Below are the code and all the weights of a small trained network. Each question names an input and a class and asks about switching units off, where a switched-off unit gives its printed mean instead of its output.

import numpy as np


def w(rows, s, z=0):
    codes = np.array(rows[::2]) - 128.0
    scale = np.full(codes.shape[1], s)
    scale[-1] = z or s
    return codes * scale


def f(y):
    return y / 2 * (1 + np.tanh(0.7978845608 * (y + 0.044715 * y**3)))


def log_softmax(a):
    a = a - a.max(-1, keepdims=True)
    return a - np.log(np.exp(a).sum(-1, keepdims=True))


def net(x, mask):
    res = np.array(x, float).reshape(1, 3) / 4 @ E
    y = f(res @ A[0][:, :-1].T + A[0][:, -1])
    res = res + np.where(mask, y, B[0][:, -1]) @ B[0][:, :-1]
    return log_softmax(res[-1] @ U[:, :-1].T + U[:, -1])


A, B = {}, {}
E = w([
[32,25,3,123,42,172,99,127],'x0',
[89,115,219,181,34,172,252,111],'x1',
[150,201,195,8,84,252,64,114],'x2',
],0.0052)
A[0] = w([
[112,101,114,206,89,93,240,128,201],'N1',
[143,143,213,182,203,69,224,129,194],'N2',
[106,102,111,151,64,146,154,118,225],'N3',
[163,147,90,117,253,79,26,136,214],'N4',
[117,105,100,143,133,114,137,138,108],'N5',
[126,128,121,112,108,144,134,120,106],'N6',
[122,139,193,65,40,223,117,131,205],'N7',
[151,175,243,119,142,144,152,133,207],'N8',
[136,119,121,138,175,117,119,135,227],'N9',
[118,103,72,183,135,90,162,128,196],'N10',
[111,125,91,164,128,104,138,122,142],'N11',
[129,115,81,79,107,155,54,123,253],'N12',
[118,136,143,126,125,130,141,131,143],'N13',
[111,118,132,135,115,158,127,124,162],'N14',
[91,100,76,144,41,166,159,133,195],'N15',
[129,115,83,102,146,121,68,132,157],'N16',
[149,148,166,110,143,150,129,141,153],'N17',
[147,133,106,113,199,95,77,137,204],'N18',
],0.012,0.003)
B[0] = w([
[89,56,78,161,86,141,251,152,237],'N1',
[254,162,142,175,155,91,167,150,241],'N2',
[92,140,128,154,88,89,106,189,198],'N3',
[86,197,77,113,225,95,143,51,253],'N4',
[143,90,124,91,171,140,124,133,145],'N5',
[152,117,104,121,144,138,104,132,134],'N6',
[170,136,102,83,8,145,54,58,255],'N7',
[155,109,216,135,116,196,155,72,227],'N8',
[84,173,167,160,96,79,144,111,161],'N9',
[79,74,181,105,128,99,153,144,200],'N10',
[118,95,143,98,142,124,133,135,157],'N11',
[73,189,138,169,127,176,80,157,220],'N12',
[133,121,127,128,120,140,138,122,135],'N13',
[125,144,125,139,105,126,117,142,147],'N14',
[135,121,86,110,144,78,62,208,224],'N15',
[95,139,128,119,177,182,148,118,181],'N16',
[125,103,169,108,125,133,110,99,161],'N17',
[105,166,112,130,181,110,130,94,195],'N18',
],0.026,0.0089)
U = w([
[5,204,86,88,216,142,107,72,183],'0',
[63,1,94,128,114,30,191,193,127],'1',
[87,100,141,167,156,102,69,222,96],'2',
[150,101,123,81,177,138,117,138,5],'3',
[174,128,210,76,82,202,97,39,194],'4',
[123,158,48,102,63,121,25,169,74],'5',
[181,174,162,148,203,20,165,70,148],'6',
[182,103,151,221,98,132,197,156,185],'7',
],0.0055,0.0014)

Each question gives the input, the list of numbers given to net, and the class t.
The units are the neurons (one row each of A and B). Each row of codes is followed by its name. A weight is (code - 128) times the scale printed after its matrix; where a second scale follows, it is the last column's (A, B and U).
mask holds one flag per neuron, in row order. A switched-off neuron (its flag False) gives its mean, the last column of its row in B, instead of its output. The means were averaged over made-up inputs and are rounded, as every weight is.
A unit's drop is (log p(t) with every unit on - log p(t) with that unit switched off) / (log p(t) with every unit on - log p(t) with every unit switched off).
The circuit of an input: a set's keep is (log p(t) with only the set's units on - log p(t) with every unit switched off) / (log p(t) with every unit on - log p(t) with every unit switched off). Starting from the 12 units with the biggest drops (on a tie, the unit counted first), units are removed one at a time, each time the one whose removal leaves the highest keep (on an exact tie, the one counted first), for as long as the keep stays at least 0.8.
units of the circuit, in order: the units of the circuit, biggest drop first
unit that matters most: the unit with the biggest drop
k most important neurons: the k neurons with the biggest drops, biggest first
drop when u is switched off: that unit's drop, to one decimal
input [-6,8,-8], class 7: unit that matters most => N2
input [4,0,0], class 2: units of the circuit, in order => (N7, N4, N1)
input [0,0,1], class 4: units of the circuit, in order => (N4, N1)
input [6,-5,8], class 5: units of the circuit, in order => (N7, N8)
input [6,-4,-8], class 1: 2 most important neurons => (N10, N1)
input [-2,4,-7], class 1: 3 most important neurons => (N1, N10, N8)
input [-1,1,1], class 4: units of the circuit, in order => (N1, N4)
input [-6,1,-7], class 7: units of the circuit, in order => (N1, N2)
input [-3,1,-7], class 1: 2 most important neurons => (N1, N10)
input [2,4,0], class 1: 2 most important neurons => (N1, N12)
input [0,1,0], class 7: 4 most important neurons => (N4, N7, N15, N10)
input [2,4,6], class 5: 2 most important neurons => (N15, N3)
input [1,-4,-6], class 0: 2 most important neurons => (N4, N2)
input [-2,-4,-3], class 0: unit that matters most => N4
input [8,7,-1], class 1: drop when N1 is switched off => 0.7
input [3,8,3], class 5: drop when N7 is switched off => 0.4
input [-5,4,-6], class 7: drop when N2 is switched off => 0.8
input [-1,-7,-4], class 0: drop when N7 is switched off => 0.0
